Below are the code and all the weights of a small trained network. Each question names an input and a target symbol and asks about switching units off, where a switched-off unit gives its printed mean instead of its output.

import numpy as np


def w(rows, s, z=0):
    codes = np.array(rows[::2]) - 128.0
    scale = np.full(codes.shape[1], s)
    scale[-1] = z or s
    return codes * scale


def f(y):
    return y / 2 * (1 + np.tanh(0.7978845608 * (y + 0.044715 * y**3)))


def softmax(a):
    e = np.exp(a - a.max(-1, keepdims=True))
    return e / e.sum(-1, keepdims=True)


def log_softmax(a):
    a = a - a.max(-1, keepdims=True)
    return a - np.log(np.exp(a).sum(-1, keepdims=True))


def net(x, mask):
    ids = ['αβδηθμπτφω'.index(c) for c in x.split()]
    T = len(ids)
    res = E[ids] + P[:T]
    u = 0
    for l in range(2):
        r = res
        for j in range(2):
            rows = slice(2 * j, 2 * j + 2)
            q, k, v = (r @ M[l][rows].T for M in (Q, K, V))
            z = softmax(np.where(np.tri(T) > 0, q @ k.T / 2**0.5, -1e9)) @ v
            o = O[l][rows]
            res = res + np.where(mask[u + j], z, o[:, -1]) @ o[:, :-1]
        u += 2
        y = f(res @ A[l][:, :-1].T + A[l][:, -1])
        res = res + np.where(mask[u : u + 12], y, B[l][:, -1]) @ B[l][:, :-1]
        u += 12
    return log_softmax(res[-1] @ U[:, :-1].T + U[:, -1])


Q, K, V, O, A, B = {}, {}, {}, {}, {}, {}
E = w([
[120,112,176,135,190,40,136,107],'α',
[207,67,237,199,245,139,214,78],'β',
[231,187,131,83,243,36,247,34],'δ',
[162,6,254,57,138,237,105,133],'η',
[248,44,185,82,155,211,247,64],'θ',
[105,246,50,22,17,21,84,104],'μ',
[234,175,62,11,7,134,195,45],'π',
[250,157,122,6,3,250,182,254],'τ',
[51,2,253,246,6,37,1,254],'φ',
[2,5,8,250,55,4,242,252],'ω',
],0.0032)
P = w([
[95,145,112,182,164,183,73,74],'0',
[251,49,240,5,129,38,246,159],'1',
[241,61,226,14,100,25,243,187],'2',
[227,78,201,56,78,49,209,199],'3',
[206,71,187,57,58,42,197,212],'4',
[188,53,194,59,53,50,212,228],'5',
[175,60,188,74,26,59,195,231],'6',
[154,48,180,88,22,60,207,238],'7',
[126,41,196,81,14,81,188,245],'8',
[79,29,216,105,7,81,181,248],'9',
[98,39,210,77,19,85,197,242],'10',
[113,56,186,37,27,71,218,218],'11',
],0.0032)
Q[0] = w([
[252,33,254,2,6,12,252,249],'L0H0',
[2,188,6,253,252,237,2,12],'L0H0',
[7,254,2,248,253,245,2,2],'L0H1',
[247,2,254,9,3,13,253,254],'L0H1',
],0.0032)
K[0] = w([
[3,7,223,254,3,71,3,250],'L0H0',
[254,254,13,4,249,210,253,4],'L0H0',
[254,103,253,14,250,55,92,8],'L0H1',
[2,151,2,243,7,197,165,248],'L0H1',
],0.0032)
V[0] = w([
[244,254,4,3,157,153,252,11],'L0H0',
[12,2,246,248,15,100,2,252],'L0H0',
[4,4,61,254,254,2,241,4],'L0H1',
[254,26,250,3,10,254,168,252],'L0H1',
],0.0032)
O[0] = w([
[7,253,27,3,202,254,254,60,76],'L0H0',
[250,12,232,224,4,3,2,240,199],'L0H0',
[12,8,2,254,254,8,141,4,79],'L0H1',
[254,65,254,6,56,254,197,248,254],'L0H1',
],0.0032,0.0041)
A[0] = w([
[253,202,247,53,31,71,21,174,219],'L0N0',
[217,19,139,210,14,2,132,246,253],'L0N1',
[180,176,246,9,152,242,249,202,241],'L0N2',
[192,43,204,230,251,231,72,12,221],'L0N3',
[4,228,12,209,83,2,9,69,214],'L0N4',
[10,248,4,177,253,225,244,3,194],'L0N5',
[78,252,75,5,41,242,242,157,228],'L0N6',
[31,42,14,238,148,2,176,152,240],'L0N7',
[9,248,3,182,254,224,244,3,193],'L0N8',
[237,35,182,176,25,6,196,247,252],'L0N9',
[4,184,26,249,232,2,11,34,224],'L0N10',
[43,253,13,8,40,238,217,55,222],'L0N11',
],0.0032)
B[0] = w([
[238,174,192,28,37,91,36,121,218],'L0N0',
[214,61,86,38,71,18,116,159,235],'L0N1',
[148,128,232,18,83,182,168,211,213],'L0N2',
[254,9,252,249,250,239,24,13,133],'L0N3',
[5,252,4,133,75,5,5,140,119],'L0N4',
[146,245,11,188,243,210,226,4,122],'L0N5',
[11,215,46,3,54,203,191,212,161],'L0N6',
[16,43,5,144,216,3,71,230,133],'L0N7',
[144,245,10,194,244,206,224,5,122],'L0N8',
[208,67,134,44,68,30,128,178,254],'L0N9',
[28,229,4,225,228,12,5,125,121],'L0N10',
[13,251,19,5,53,222,205,91,137],'L0N11',
],0.0032,0.011)
Q[1] = w([
[228,90,152,39,119,19,225,189],'L1H0',
[187,114,103,63,133,11,198,181],'L1H0',
[29,181,59,252,193,190,2,16],'L1H1',
[19,189,50,252,193,194,2,15],'L1H1',
],0.0032)
K[1] = w([
[92,131,68,228,122,117,12,98],'L1H0',
[78,154,50,236,162,142,14,59],'L1H0',
[129,67,139,90,133,5,235,205],'L1H1',
[126,68,136,94,139,5,234,203],'L1H1',
],0.0032)
V[1] = w([
[236,99,217,161,250,251,250,3],'L1H0',
[4,218,13,253,250,4,8,68],'L1H0',
[6,253,14,6,6,100,193,205],'L1H1',
[3,254,3,192,253,240,254,2],'L1H1',
],0.0032)
O[1] = w([
[249,21,7,2,248,244,57,37,3],'L1H0',
[74,252,47,192,237,22,92,166,82],'L1H0',
[91,244,231,127,3,3,252,35,223],'L1H1',
[215,195,10,6,205,47,240,53,37],'L1H1',
],0.0032,0.0047)
A[1] = w([
[4,235,246,254,78,105,67,231,119],'L1N0',
[142,5,138,53,90,170,213,93,177],'L1N1',
[214,27,25,40,141,154,157,36,147],'L1N2',
[243,125,188,142,96,56,23,115,63],'L1N3',
[207,38,12,44,126,128,170,20,115],'L1N4',
[93,132,176,132,79,65,241,149,200],'L1N5',
[217,63,11,39,116,122,168,11,91],'L1N6',
[185,252,83,89,142,4,228,26,93],'L1N7',
[199,194,13,81,253,158,89,237,166],'L1N8',
[78,12,161,136,116,250,3,211,195],'L1N9',
[210,102,4,126,254,100,70,196,254],'L1N10',
[213,215,4,96,254,101,60,202,90],'L1N11',
],0.0032,0.0025)
B[1] = w([
[217,34,134,227,21,166,251,46,237],'L1N0',
[47,62,132,121,180,207,204,215,254],'L1N1',
[176,23,62,205,77,210,232,57,194],'L1N2',
[244,147,177,176,42,125,33,72,238],'L1N3',
[194,35,57,209,60,151,238,66,191],'L1N4',
[54,172,137,182,82,89,189,204,243],'L1N5',
[215,42,75,205,52,132,234,49,197],'L1N6',
[67,136,209,7,115,26,97,7,207],'L1N7',
[241,213,225,138,236,220,210,245,174],'L1N8',
[69,32,218,4,201,61,46,3,235],'L1N9',
[243,140,112,197,248,115,56,249,171],'L1N10',
[253,200,240,77,242,94,163,231,176],'L1N11',
],0.0032,0.0081)
U = w([
[95,224,129,92,205,119,26,237,210],'α',
[174,142,77,182,199,219,96,241,117],'β',
[162,163,158,131,193,107,147,85,2],'δ',
[66,52,150,13,213,147,18,58,238],'η',
[143,32,34,215,110,222,188,105,167],'θ',
[30,194,142,59,120,62,72,58,236],'μ',
[70,117,66,123,44,124,158,3,111],'π',
[128,198,215,104,97,198,212,213,93],'τ',
[234,136,163,181,69,92,30,57,13],'φ',
[57,56,52,215,126,38,213,236,147],'ω',
],0.0032,0.0026)

Each question gives the input, a string of symbols that net reads in full, and the target symbol t.
The units are the heads (2 rows each of Q, K, V and O) and the neurons (one row each of A and B). Each row of codes is followed by its name. A weight is (code - 128) times the scale printed after its matrix; where a second scale follows, it is the last column's (O, A, B and U).
mask holds one flag per unit, layer by layer, with each layer's heads first. A switched-off unit (its flag False) gives its mean, the last column of its rows in O or B, instead of its output. The means were averaged over made-up inputs and are rounded, as every weight is.
A unit's drop is (log p(t) with every unit on - log p(t) with that unit switched off) / (log p(t) with every unit on - log p(t) with every unit switched off).
k most important neurons: the k neurons with the biggest drops, biggest first
k most important neurons of layer l: the k neurons of layer l with the biggest drops, biggest first
which heads matter: for each layer, one digit per head in row order, 1 if its drop is at least 0.15 and else 0, layers parted by /
input ω θ μ τ τ δ ω τ τ β, target ω: which heads matter -> 01 / 10
input ω τ θ α φ β η τ φ τ τ π, target ω: 2 most important neurons -> [L0N10; L0N4]
input θ β δ τ θ ω, target θ: which heads matter -> 10 / 11
input η δ μ τ, target η: which heads matter -> 00 / 11
input π π θ τ μ, target π: which heads matter -> 10 / 11
input δ δ π, target π: which heads matter -> 10 / 01
input α φ δ τ τ τ τ τ τ, target α: which heads matter -> 01 / 11
input φ η π ω τ θ θ φ τ, target φ: which heads matter -> 10 / 01
input η θ η τ φ φ δ η τ δ, target η: which heads matter -> 00 / 11
input θ π τ δ φ φ ω, target θ: 3 most important neurons of layer 1 -> [L1N2; L1N4; L1N6]
input μ η β τ α δ ω π τ φ δ, target μ: most important neuron of layer 0 -> [L0N4]
input θ δ η δ β τ τ β β τ ω τ, target θ: which heads matter -> 11 / 11
input η α η τ π τ φ τ φ μ, target η: 3 most important neurons -> [L1N9; L0N3; L1N0]
input ω η θ, target ω: which heads matter -> 01 / 10
input δ μ θ θ, target δ: 3 most important neurons of layer 1 -> [L1N7; L1N11; L1N8]
input θ τ η, target θ: which heads matter -> 10 / 11
input δ τ μ, target δ: which heads matter -> 11 / 11
input δ τ θ ω τ π φ α τ π τ, target δ: most important neuron of layer 1 -> [L1N7]
input θ δ φ τ, target θ: 3 most important neurons of layer 1 -> [L1N2; L1N4; L1N6]
input τ φ φ, target φ: which heads matter -> 10 / 00
input η τ θ τ θ η θ, target η: 2 most important neurons -> [L1N9; L0N3]
input δ θ δ π δ π β θ ω η θ τ, target δ: 2 most important neurons of layer 1 -> [L1N7; L1N11]
input θ μ τ δ η φ β η θ θ, target θ: most important neuron of layer 1 -> [L1N2]
input η α β, target η: 2 most important neurons -> [L1N9; L0N3]
input π θ τ τ ω, target π: 2 most important neurons -> [L0N11; L1N7]
